Here is a tiny trained network, its code and every weight. The questions are about switching its units off for an input and a target symbol, where a switched-off unit gives its printed mean instead of its output.

import numpy as np


def w(rows, s, z=0):
    codes = np.array(rows[::2]) - 128.0
    scale = np.full(codes.shape[1], s)
    scale[-1] = z or s
    return codes * scale


def f(y):
    return np.maximum(y, 0)


def softmax(a):
    e = np.exp(a - a.max(-1, keepdims=True))
    return e / e.sum(-1, keepdims=True)


def log_softmax(a):
    a = a - a.max(-1, keepdims=True)
    return a - np.log(np.exp(a).sum(-1, keepdims=True))


def net(x, mask):
    ids = ['ΓΔΘΞΣΦΩβεζλμτψ'.index(c) for c in x.split()]
    T = len(ids)
    res = E[ids] + P[:T]
    u = 0
    for l in range(3):
        r = res
        for j in range(2):
            rows = slice(3 * j, 3 * j + 3)
            q, k, v = (r @ M[l][rows].T for M in (Q, K, V))
            z = softmax(np.where(np.tri(T) > 0, q @ k.T / 3**0.5, -1e9)) @ v
            o = O[l][rows]
            res = res + np.where(mask[u + j], z, o[:, -1]) @ o[:, :-1]
        u += 2
        y = f(res @ A[l][:, :-1].T + A[l][:, -1])
        res = res + np.where(mask[u : u + 4], y, B[l][:, -1]) @ B[l][:, :-1]
        u += 4
    return log_softmax(res[-1] @ U[:, :-1].T + U[:, -1])


Q, K, V, O, A, B = {}, {}, {}, {}, {}, {}
E = w([
[198,110,86,150,111,119,51,101],'Γ',
[151,85,142,107,163,155,47,152],'Δ',
[204,120,108,135,120,139,56,103],'Θ',
[168,167,51,121,138,132,40,188],'Ξ',
[205,103,94,82,78,161,81,87],'Σ',
[176,118,154,148,21,131,52,126],'Φ',
[216,190,29,101,51,135,116,121],'Ω',
[142,83,115,184,234,87,151,147],'β',
[155,130,155,81,158,205,48,155],'ε',
[104,111,126,251,106,156,143,124],'ζ',
[171,209,67,80,104,172,98,178],'λ',
[206,102,235,183,113,172,202,80],'μ',
[189,209,200,169,149,54,154,170],'τ',
[107,32,92,69,80,96,128,115],'ψ',
],0.011)
P = w([
[172,132,145,146,143,121,3,1],'0',
[176,116,119,142,133,125,50,61],'1',
[172,106,101,136,125,132,86,93],'2',
[171,107,113,138,118,129,108,115],'3',
[163,100,103,143,116,133,114,146],'4',
[163,96,107,141,123,134,134,165],'5',
[161,104,107,155,111,134,143,178],'6',
[158,92,106,151,109,139,147,195],'7',
[147,87,109,161,105,135,147,211],'8',
[150,92,114,164,104,134,159,218],'9',
[152,93,123,160,101,137,161,230],'10',
[144,83,130,151,96,136,147,241],'11',
],0.0065)
Q[0] = w([
[244,118,123,156,136,157,44,159],'0.h0',
[93,150,128,131,155,130,146,110],'0.h0',
[39,106,118,95,103,93,180,118],'0.h0',
[41,229,205,152,205,105,227,38],'0.h1',
[21,233,214,159,233,94,246,36],'0.h1',
[142,190,109,130,129,120,114,134],'0.h1',
],0.012)
K[0] = w([
[156,152,184,237,206,153,195,159],'0.h0',
[139,132,110,103,109,143,85,146],'0.h0',
[90,96,107,72,100,91,111,78],'0.h0',
[142,128,93,35,88,139,27,65],'0.h1',
[141,123,81,21,98,133,7,63],'0.h1',
[155,177,116,121,110,159,106,152],'0.h1',
],0.011)
V[0] = w([
[172,160,169,188,180,160,100,109],'0.h0',
[64,76,139,130,116,41,226,70],'0.h0',
[103,106,73,78,101,170,115,167],'0.h0',
[183,165,203,1,150,68,146,134],'0.h1',
[141,187,189,184,79,183,164,69],'0.h1',
[131,56,162,95,144,235,175,90],'0.h1',
],0.0067)
O[0] = w([
[172,110,96,177,182,120,85,109,173],'0.h0',
[126,110,99,109,125,122,254,192,3],'0.h0',
[84,155,159,69,94,154,128,97,138],'0.h0',
[229,66,207,44,111,84,90,177,79],'0.h1',
[188,161,155,195,150,185,164,136,105],'0.h1',
[123,41,130,118,152,188,160,96,117],'0.h1',
],0.0081,0.0037)
A[0] = w([
[86,114,129,82,85,112,254,211,49],'0.n0',
[165,59,92,103,138,136,107,182,252],'0.n1',
[124,110,107,128,118,54,106,150,233],'0.n2',
[158,168,66,148,150,120,155,175,15],'0.n3',
],0.0096,0.0026)
B[0] = w([
[191,93,65,183,107,146,110,254,173],'0.n0',
[79,157,173,79,140,92,216,103,254],'0.n1',
[94,171,111,136,135,47,152,120,208],'0.n2',
[101,46,184,137,152,114,159,95,157],'0.n3',
],0.0082,0.007)
Q[1] = w([
[148,218,197,47,229,216,55,94],'1.h0',
[119,107,122,157,93,81,136,103],'1.h0',
[47,51,254,80,181,235,167,186],'1.h0',
[175,177,172,179,145,108,116,79],'1.h1',
[131,142,137,131,152,126,117,97],'1.h1',
[142,140,158,180,162,134,146,51],'1.h1',
],0.0064)
K[1] = w([
[195,155,67,2,79,180,23,87],'1.h0',
[103,95,121,166,136,56,183,118],'1.h0',
[124,9,209,56,162,244,64,166],'1.h0',
[99,125,140,70,125,117,146,91],'1.h1',
[127,143,147,117,139,114,159,82],'1.h1',
[83,163,153,63,158,71,119,64],'1.h1',
],0.0064)
V[1] = w([
[135,112,125,119,121,122,134,124],'1.h0',
[140,161,191,136,254,179,113,131],'1.h0',
[128,128,176,96,168,160,127,113],'1.h0',
[87,143,155,95,167,134,125,106],'1.h1',
[91,94,158,120,149,153,120,114],'1.h1',
[130,53,143,140,55,129,125,134],'1.h1',
],0.0059)
O[1] = w([
[126,108,109,139,108,109,149,134,137],'1.h0',
[39,201,216,93,114,223,94,176,8],'1.h0',
[45,157,176,79,57,142,141,161,52],'1.h0',
[159,155,132,162,95,99,228,183,161],'1.h1',
[206,140,109,160,155,108,149,164,95],'1.h1',
[195,145,129,133,152,85,4,68,127],'1.h1',
],0.0036,0.0014)
A[1] = w([
[114,254,156,105,111,180,86,192,146],'1.n0',
[193,167,94,43,24,196,92,99,59],'1.n1',
[114,145,78,77,206,144,127,143,251],'1.n2',
[149,176,88,85,236,130,145,149,231],'1.n3',
],0.0071,0.0025)
B[1] = w([
[73,91,104,133,75,110,168,207,253],'1.n0',
[187,87,123,143,2,156,150,125,230],'1.n1',
[85,93,141,187,54,111,115,120,250],'1.n2',
[138,118,166,205,65,85,130,125,241],'1.n3',
],0.0098,0.0029)
Q[2] = w([
[94,232,151,128,167,221,79,161],'2.h0',
[148,50,91,137,70,2,117,79],'2.h0',
[148,148,104,44,148,76,117,156],'2.h0',
[205,120,51,79,101,153,182,63],'2.h1',
[65,85,210,187,126,101,85,190],'2.h1',
[170,230,79,92,164,133,171,44],'2.h1',
],0.0066)
K[2] = w([
[142,138,38,53,37,155,82,162],'2.h0',
[69,107,197,185,186,41,195,113],'2.h0',
[155,201,162,145,104,65,93,92],'2.h0',
[162,117,55,33,37,135,93,134],'2.h1',
[117,125,164,169,186,112,184,130],'2.h1',
[159,168,116,83,39,149,1,64],'2.h1',
],0.008)
V[2] = w([
[187,154,120,210,143,161,145,74],'2.h0',
[151,27,163,249,145,45,175,161],'2.h0',
[101,250,83,43,132,167,114,101],'2.h0',
[140,168,203,252,119,132,175,103],'2.h1',
[39,64,128,26,148,137,57,147],'2.h1',
[141,128,99,145,154,124,156,225],'2.h1',
],0.0037)
O[2] = w([
[108,135,191,159,165,164,131,182,115],'2.h0',
[94,254,224,138,76,203,117,90,253],'2.h0',
[172,62,54,134,178,79,117,147,32],'2.h0',
[176,174,54,73,84,130,219,49,147],'2.h1',
[90,75,206,220,141,123,102,162,104],'2.h1',
[200,86,85,114,134,180,70,112,108],'2.h1',
],0.0042,0.0051)
A[2] = w([
[153,162,189,45,114,103,156,161,2],'2.n0',
[58,105,207,2,208,127,96,17,4],'2.n1',
[153,158,159,129,157,107,80,3,66],'2.n2',
[76,127,104,36,151,143,165,30,158],'2.n3',
],0.0064,0.0019)
B[2] = w([
[151,186,97,158,159,117,100,146,212],'2.n0',
[229,84,124,254,172,113,117,209,189],'2.n1',
[135,118,134,61,176,150,122,152,250],'2.n2',
[143,113,153,182,149,98,125,51,218],'2.n3',
],0.009,0.0021)
U = w([
[118,149,75,52,205,137,71,111,177],'Γ',
[149,101,154,174,199,129,76,204,82],'Δ',
[138,141,105,80,176,142,91,123,132],'Θ',
[80,163,80,169,142,76,58,140,3],'Ξ',
[150,104,133,58,119,149,121,55,66],'Σ',
[181,148,197,229,98,111,72,27,225],'Φ',
[202,153,54,113,96,127,138,94,10],'Ω',
[9,172,156,60,84,111,189,55,243],'β',
[59,75,200,69,120,179,79,129,81],'ε',
[107,143,24,202,165,207,139,120,138],'ζ',
[117,114,87,117,77,141,185,255,133],'λ',
[197,77,200,120,142,200,233,148,112],'μ',
[201,223,143,102,163,76,148,216,120],'τ',
[125,36,91,118,144,47,175,121,71],'ψ',
],0.0059,0.0048)

Each question gives the input, a string of symbols that net reads in full, and the target symbol t.
The units are the heads (3 rows each of Q, K, V and O) and the neurons (one row each of A and B). Each row of codes is followed by its name. A weight is (code - 128) times the scale printed after its matrix; where a second scale follows, it is the last column's (O, A, B and U).
mask holds one flag per unit, layer by layer, with each layer's heads first. A switched-off unit (its flag False) gives its mean, the last column of its rows in O or B, instead of its output. The means were averaged over made-up inputs and are rounded, as every weight is.
A unit's drop is (log p(t) with every unit on - log p(t) with that unit switched off) / (log p(t) with every unit on - log p(t) with every unit switched off).
The circuit of an input: a set's keep is (log p(t) with only the set's units on - log p(t) with every unit switched off) / (log p(t) with every unit on - log p(t) with every unit switched off). Starting from the 12 units with the biggest drops (on a tie, the unit counted first), units are removed one at a time, each time the one whose removal leaves the highest keep (on an exact tie, the one counted first), for as long as the keep stays at least 0.8.
circuit, biggest first: the units of the circuit, biggest drop first
most important unit: the unit with the biggest drop
k most important neurons: the k neurons with the biggest drops, biggest first
top k neurons in layer l: the k neurons of layer l with the biggest drops, biggest first
heads that matter: for each layer, one digit per head in row order, 1 if its drop is at least 0.15 and else 0, layers parted by /
input τ τ λ ψ ψ Δ Ξ, target τ: circuit, biggest first	(0.h1)
input Ξ τ Ω Ξ μ ψ Δ ψ ψ Δ Ω, target μ: circuit, biggest first	(0.h1, 0.n3, 0.h0)
input Ξ Ξ ζ λ ψ Ξ Φ Δ, target ζ: heads that matter	01 / 00 / 00
input λ ψ ψ, target ψ: heads that matter	01 / 10 / 10
input Δ ψ ψ Γ Δ Σ Σ Σ ψ λ β λ, target β: heads that matter	01 / 00 / 10
input ψ ψ Ω μ Δ Φ τ Γ, target τ: heads that matter	01 / 00 / 00
input Ξ ε ζ ε τ Ξ ε Ξ ζ, target ζ: circuit, biggest first	(0.h1, 0.n1, 2.h1)
input ε ψ ψ ψ β, target β: top 3 neurons in layer 0	(0.n1, 0.n0, 0.n2)
input ψ λ Δ β ε ε, target β: heads that matter	01 / 00 / 00
input ζ μ ψ ψ, target μ: circuit, biggest first	(0.h1, 0.h0)
input ψ ψ ψ ψ ψ, target λ: heads that matter	10 / 00 / 00
input μ Φ τ ε ψ Ω, target τ: top 2 neurons in layer 0	(0.n1, 0.n2)
input Φ ε ε Ω ε Ξ ψ ψ Φ λ τ λ, target τ: heads that matter	11 / 00 / 00
input ψ ψ Ξ ε ψ ψ ψ Γ β Ξ, target β: most important unit	2.h0
input ψ Ξ ψ τ Δ λ Ω, target τ: circuit, biggest first	(0.h1, 1.n2)
input ε μ β Ξ τ λ ψ, target Φ: 3 most important neurons	(2.n3, 2.n1, 1.n0)
input τ Σ Ξ Σ, target τ: heads that matter	11 / 00 / 00
input ε μ ψ ε ψ Δ, target μ: 2 most important neurons	(0.n1, 0.n2)
input Γ β ε Ξ Δ, target β: 2 most important neurons	(1.n3, 1.n2)
input ψ ψ Ω, target Ω: most important unit	1.n1
input Δ ζ λ β, target β: heads that matter	10 / 00 / 11
input ψ ε ε ψ ψ Σ ψ Σ ε ε, target ε: top 2 neurons in layer 0	(0.n2, 0.n0)
input Ξ Σ ψ λ Σ λ λ λ, target λ: 3 most important neurons	(1.n0, 1.n1, 0.n3)
input Γ λ ψ Ξ μ ψ ψ λ ψ ψ ε, target μ: 2 most important neurons	(0.n2, 0.n1)
input τ λ ε β ψ λ ε, target β: top 2 neurons in layer 0	(0.n1, 0.n0)
input λ ζ λ Ξ ψ Σ ψ ψ, target ζ: 2 most important neurons	(0.n1, 0.n0)
input ε ψ ψ τ Γ ψ ψ Δ ψ, target τ: most important unit	0.h1
input λ Ξ ε Ω λ λ, target λ: 4 most important neurons	(1.n0, 1.n1, 0.n3, 2.n3)
